Each row has a class, written after it.
-157; -603; 483; -291; -242; -95; -509; -28; 65; 204; 134; 410; 304; -296; -109; -177; -194; 146; -208; -176; -347; -498; -5; 98; 217; 22; 120; -284; 105; -413; 345; 108 => (87)
-236; -373; 307; -208; -166; -234; -422; -99; 26; 254; 66; 383; 283; -232; 4; -281; -202; 294; -293; -183; -120; -367; 156; 221; 224; -51; 241; -256; 25; -376; 206; 110 => (163)
438; -448; 144; -679; 74; 241; -718; 121; -185; -569; -175; 210; -310; -664; -55; 77; 100; -66; 12; -407; -417; 287; 187; 684; 129; -213; -396; -350; 111; 396; 246; -41 => (150)
37; -199; -58; -204; -96; 146; -452; 226; -616; -145; 375; 109; 530; -146; -23; 7; 376; -271; 138; -296; 80; -188; -338; -333; 201; 84; 348; -404; 38; -274; 173; -45 => (144)
-40; -127; -95; -84; 46; 210; -595; 284; -692; -145; 538; 313; 634; -65; -94; -77; 305; -408; 73; -286; -98; -368; -658; -262; 389; -92; 426; -253; 38; -349; 378; -72 => (163)
110; -250; -29; -84; -27; 159; -446; 312; -644; -205; 386; 199; 528; -127; -40; 1; 441; -379; 222; -237; -20; -244; -351; -357; 192; 99; 223; -304; -13; -192; 263; -126 => (87)
416; -448; 136; -687; 23; 299; -731; 26; -24; -681; -243; 158; -355; -634; 50; 83; 52; 10; 23; -409; -401; 403; 220; 707; 146; -203; -360; -378; -31; 476; 252; -103 => (144)
-69; -396; -616; -487; -119; 606; -514; -144; -222; -899; 273; -178; 264; 103; -35; 362; -382; 435; 232; -36; -309; 145; -358; -597; 66; 542; 88; 20; -162; -3; -196; 208 => (87)
87; -176; 40; -33; -69; 191; -488; 346; -644; -32; 474; 209; 575; -120; 9; -97; 462; -341; 235; -243; 9; -229; -260; -273; 219; 138; 253; -263; 77; -289; 272; -149 => (136)
88; -267; 50; -56; -11; 112; -456; 314; -714; -48; 458; 303; 551; -84; -79; -42; 452; -351; 145; -223; -31; -295; -413; -364; 227; 106; 250; -270; 52; -247; 218; -90 => (144)
-152; -497; 385; -240; -107; -142; -490; -132; 51; 225; 211; 483; 260; -250; -33; -166; -125; 244; -162; -143; -291; -581; -152; 244; 293; -16; 143; -241; 16; -474; 343; 54 => (6)
-195; -590; 262; -303; -157; -225; -449; -96; 24; 127; 24; 398; 252; -339; 86; -245; -89; 359; -178; -186; -168; -531; 86; 204; 274; -131; 243; -404; -21; -318; 169; 26 => (87)
-44; -220; -17; -147; 58; 173; -551; 215; -566; -48; 490; 325; 647; -147; -131; 75; 238; -424; 10; -336; -123; -295; -698; -293; 386; -141; 425; -238; -77; -319; 249; -74 => (144)
425; -396; 111; -603; 113; 241; -634; 138; -211; -575; -251; 205; -219; -626; 30; -64; 29; -40; 15; -443; -378; 334; 267; 585; 236; -250; -360; -298; 114; 438; 357; -101 => (147)
61; -250; 18; -114; -154; 178; -506; 352; -666; -79; 479; 276; 542; -100; -110; -125; 393; -269; 145; -217; -123; -267; -308; -358; 178; 184; 263; -302; 65; -279; 240; -93 => (87)
-151; -290; -615; -206; -32; 639; -596; -42; -234; -705; 400; -24; 424; 258; 14; 204; -441; 403; 340; -29; -428; 6; -390; -665; 209; 477; 125; 89; -237; -175; -166; 137 => (6)
-245; -320; 413; -117; -249; -181; -342; -62; -17; 271; 84; 344; 203; -177; -17; -372; -136; 346; -295; -130; -163; -419; 270; 222; 185; -35; 249; -285; -47; -372; 176; 121 => (6)
382; -342; 61; -621; 82; 367; -770; 159; -199; -558; -200; 167; -199; -683; -9; 36; 70; -161; -2; -446; -349; 252; 112; 668; 232; -337; -336; -282; 161; 322; 338; 0 => (6)
-19; -188; -105; -106; -56; 243; -543; 304; -735; -110; 460; 278; 644; -103; -73; -124; 228; -285; -10; -374; -118; -300; -414; -317; 407; -118; 447; -302; -55; -266; 315; -101 => (150)
140; -271; -78; -140; -103; 130; -476; 333; -689; -54; 351; 247; 548; -202; -21; -150; 498; -318; 200; -271; 29; -186; -269; -230; 192; 56; 265; -254; 75; -201; 180; -127 => (11)
-176; -407; -627; -426; -86; 607; -509; -197; -12; -747; 348; -191; 326; 179; 12; 334; -479; 543; 301; -17; -289; 22; -423; -524; 165; 490; 166; -90; -165; -74; -111; 135 => (11)
96; -212; -21; -141; -56; 112; -482; 296; -629; -77; 366; 211; 581; -203; -25; -19; 446; -278; 207; -281; 12; -200; -272; -287; 231; 72; 294; -383; -35; -235; 110; -142 => (150)
-143; -489; 390; -297; -194; -74; -528; -96; 128; 188; 206; 432; 293; -239; -41; -83; -162; 227; -162; -138; -327; -472; -123; 93; 230; 85; 80; -282; 24; -463; 376; 9 => (87)
-106; -396; 455; -127; -110; -71; -419; -31; 22; 319; 211; 417; 398; -188; 6; -97; -80; 122; -146; -177; -231; -439; -5; -17; 321; -4; 122; -265; 33; -465; 401; -66 => (150)
-100; -148; -69; -84; 44; 258; -610; 266; -646; -113; 522; 289; 657; -56; -84; -15; 258; -457; 50; -285; -117; -417; -747; -352; 439; -173; 414; -233; 3; -321; 341; -71 => (147)
-89; -388; -576; -449; -103; 615; -499; -171; -172; -851; 320; -186; 251; 148; -45; 396; -439; 477; 277; -29; -336; 84; -415; -592; 125; 575; 86; -23; -167; -55; -220; 200 => (150)
414; -411; 83; -748; 122; 285; -564; 20; -95; -667; -331; 51; -342; -685; 21; 143; 62; -44; -81; -432; -288; 279; 127; 671; 203; -336; -311; -393; 156; 435; 348; -25 => (144)
356; -357; 67; -565; 121; 304; -671; 166; -92; -622; -250; 91; -157; -619; 32; -49; -75; -109; 8; -471; -399; 247; 186; 636; 239; -343; -378; -346; 143; 463; 460; -66 => (136)
-244; -600; 431; -194; -372; -189; -435; -85; -44; 330; 71; 416; 335; -210; 7; -405; -278; 413; -300; -217; -222; -446; 316; 210; 255; -33; 351; -326; -113; -261; 181; 38 => (147)
-48; -202; -80; -114; 117; 166; -547; 292; -670; -78; 573; 278; 642; -96; -112; -104; 255; -422; 77; -298; -70; -322; -617; -298; 386; -159; 449; -242; 28; -336; 267; -19 => (136)
-194; -285; -701; -437; -141; 615; -511; -169; -184; -898; 305; -203; 246; 210; -8; 244; -493; 540; 174; -31; -319; 13; -443; -616; 128; 511; 179; 14; -120; -38; -180; 257 => (87)
-106; -142; -103; -74; -102; 206; -558; 249; -635; -47; 478; 253; 685; -113; 25; -125; 244; -338; 56; -359; -32; -312; -436; -313; 399; -137; 471; -276; -25; -367; 288; -130 => (147)
-144; -525; 515; -188; -155; -143; -525; -115; 89; 290; 245; 505; 273; -186; -13; -107; -102; 306; -125; -91; -318; -502; -62; 150; 272; 38; 118; -314; -100; -380; 238; -48 => (150)
437; -353; 57; -708; 159; 174; -585; 0; 119; -344; -180; 106; -281; -713; 84; 251; 3; 137; 60; -372; -248; 402; 352; 817; 69; -134; -476; -370; 96; 280; 291; -190 => (136)
-115; -453; -525; -406; -147; 614; -557; -159; -96; -857; 293; -143; 249; 139; -33; 363; -455; 414; 274; -25; -368; 61; -479; -579; 113; 598; 52; 48; -146; -40; -174; 226 => (144)
-126; -300; -629; -372; -17; 621; -633; -145; -167; -577; 440; 29; 398; 176; -23; 388; -482; 472; 235; -68; -380; 79; -426; -559; 172; 514; 159; 151; -214; -112; -318; 118 => (87)
70; -236; -13; -126; -55; 103; -484; 273; -718; -34; 449; 254; 537; -145; -36; -138; 473; -181; 163; -227; 7; -266; -266; -241; 238; 40; 343; -358; 13; -259; 151; -88 => (6)
-151; -269; -648; -383; -143; 655; -538; -156; -119; -761; 302; -183; 293; 168; 13; 304; -465; 475; 244; -49; -283; 87; -421; -518; 133; 517; 158; 91; -193; -108; -169; 189 => (11)
377; -192; 0; -760; 236; 307; -728; -62; 128; -456; -111; 93; -282; -652; 90; 377; 17; 56; 30; -427; -244; 406; 85; 719; 159; -205; -342; -366; 104; 220; 345; -132 => (144)
-188; -470; -480; -336; -158; 558; -556; -113; -248; -849; 258; -194; 357; 166; 3; 260; -419; 429; 251; -19; -297; 98; -273; -655; 139; 439; 173; -34; -154; 13; -190; 242 => (163)
-58; -427; -547; -452; -126; 596; -529; -108; -159; -884; 238; -174; 200; 77; 21; 273; -356; 497; 294; -16; -326; 122; -353; -493; 120; 482; 124; -64; -158; -9; -146; 153 => (144)
-165; -562; 538; -197; -144; -174; -488; -87; 64; 370; 263; 468; 329; -205; -26; -118; -94; 205; -136; -98; -214; -524; -75; 64; 253; 10; 184; -293; 55; -512; 245; 41 => (144)
-162; -443; 442; -208; -121; -194; -495; -101; 23; 273; 241; 442; 351; -207; -32; -178; -148; 201; -184; -121; -205; -487; -105; 135; 276; -34; 178; -273; 51; -482; 341; 43 => (163)
-164; -291; -639; -306; -113; 632; -650; -117; -290; -679; 403; -20; 437; 251; 12; 275; -473; 410; 260; -53; -368; 57; -428; -621; 175; 497; 148; 144; -135; -140; -275; 166 => (163)
-126; -372; -587; -388; 16; 628; -589; -123; -158; -697; 392; -54; 354; 184; -34; 320; -479; 411; 296; -49; -404; 59; -445; -535; 174; 530; 124; 106; -149; -115; -242; 180 => (136)
58; -158; -166; -101; 6; 182; -479; 290; -641; -122; 491; 247; 537; -87; -76; -92; 379; -244; 194; -207; -45; -368; -546; -308; 282; 156; 255; -252; 100; -345; 286; -51 => (6)
-180; -443; 337; -183; -188; -254; -341; -107; 91; 243; 50; 437; 134; -182; 37; -338; -120; 403; -236; -75; -161; -411; 93; 230; 206; 1; 237; -262; -87; -333; 137; 36 => (144)
-11; -179; -88; -73; 74; 177; -503; 287; -690; 85; 563; 355; 703; -53; -140; 0; 224; -338; 23; -325; -145; -409; -621; -338; 424; -142; 418; -275; -25; -314; 265; -140 => (150)
415; -343; 87; -587; 94; 346; -663; 108; -191; -523; -232; 149; -182; -638; 36; 71; 56; -95; -28; -497; -349; 287; 255; 678; 231; -331; -352; -335; 95; 410; 463; -110 => (6)
-128; -550; 357; -136; -88; -159; -439; -93; 153; 390; 249; 436; 395; -228; 69; -181; -161; 309; -52; -133; -194; -577; 5; 110; 348; -17; 147; -295; 64; -486; 374; -56 => (6)
-127; -362; -648; -394; -160; 637; -570; -157; -239; -821; 340; -137; 278; 136; 16; 256; -446; 527; 243; -42; -331; -17; -440; -504; 175; 492; 120; 41; -162; -113; -144; 212 => (6)
-151; -565; 455; -156; -102; -165; -467; -24; 73; 289; 189; 409; 412; -239; -30; -198; -165; 106; -108; -147; -215; -508; -14; 92; 296; -57; 163; -274; 180; -434; 455; 37 => (163)
410; -413; 138; -677; 113; 243; -592; 39; -146; -482; -277; 139; -252; -678; 62; 85; 128; -24; 3; -412; -267; 281; 223; 688; 239; -339; -252; -359; 109; 452; 211; -128 => (147)
-127; -361; -610; -415; -139; 595; -531; -128; -228; -801; 269; -132; 240; 160; -12; 285; -380; 423; 198; -18; -301; 81; -460; -589; 118; 487; 170; 60; -162; -86; -264; 235 => (144)
-69; -412; -510; -292; 3; 614; -649; -49; -260; -625; 437; 34; 451; 157; 24; 317; -391; 367; 382; -66; -431; 82; -363; -549; 181; 478; 70; 99; -228; -102; -243; 52 => (136)
19; -171; -9; -97; -94; 176; -536; 320; -734; -20; 563; 218; 599; -75; -69; -63; 391; -323; 166; -224; -32; -315; -437; -323; 191; 110; 273; -269; 93; -371; 205; -61 => (136)
376; -106; -74; -751; 187; 328; -677; -40; -33; -420; -52; 43; -207; -681; 91; 375; 64; 45; 75; -455; -200; 384; 124; 713; 151; -252; -314; -403; 92; 70; 312; -142 => (6)
10; -137; -96; -138; -58; 194; -605; 240; -729; -50; 479; 365; 610; -159; -26; -78; 312; -370; 34; -354; -127; -303; -617; -217; 409; -173; 427; -192; -119; -333; 201; -165 => (147)
383; -482; 128; -627; 109; 243; -670; 82; -131; -667; -295; 141; -286; -634; 52; 58; 78; -79; 1; -398; -320; 318; 185; 566; 191; -327; -336; -356; 57; 453; 257; -25 => (144)
99; -278; -17; -90; -21; 93; -453; 309; -654; -82; 408; 261; 507; -121; -35; -73; 451; -298; 187; -222; 17; -216; -328; -313; 215; 82; 277; -318; 13; -214; 159; -113 => (144)
41; -168; -46; -162; -32; 159; -507; 277; -559; -74; 478; 228; 513; -157; -31; -38; 424; -258; 183; -229; 16; -250; -330; -326; 222; 149; 260; -304; 165; -321; 157; -70 => (87)
-165; -458; 592; -76; -165; -107; -410; 7; 13; 500; 247; 468; 421; -159; -132; -251; -219; 100; -240; -159; -235; -512; 101; 98; 237; 18; 168; -132; 136; -495; 406; 97 => (11)
386; -375; -21; -600; 111; 293; -642; 140; -87; -601; -203; 123; -263; -583; 46; -2; -29; 1; 51; -429; -347; 285; 300; 636; 191; -247; -328; -406; 116; 332; 428; -97 => (150)
-190; -591; 460; -187; -178; -143; -620; -58; 82; 139; 243; 491; 330; -220; -24; -255; -150; 157; -93; -129; -318; -536; -127; 179; 281; 19; 140; -274; 89; -421; 470; 54 => (163)
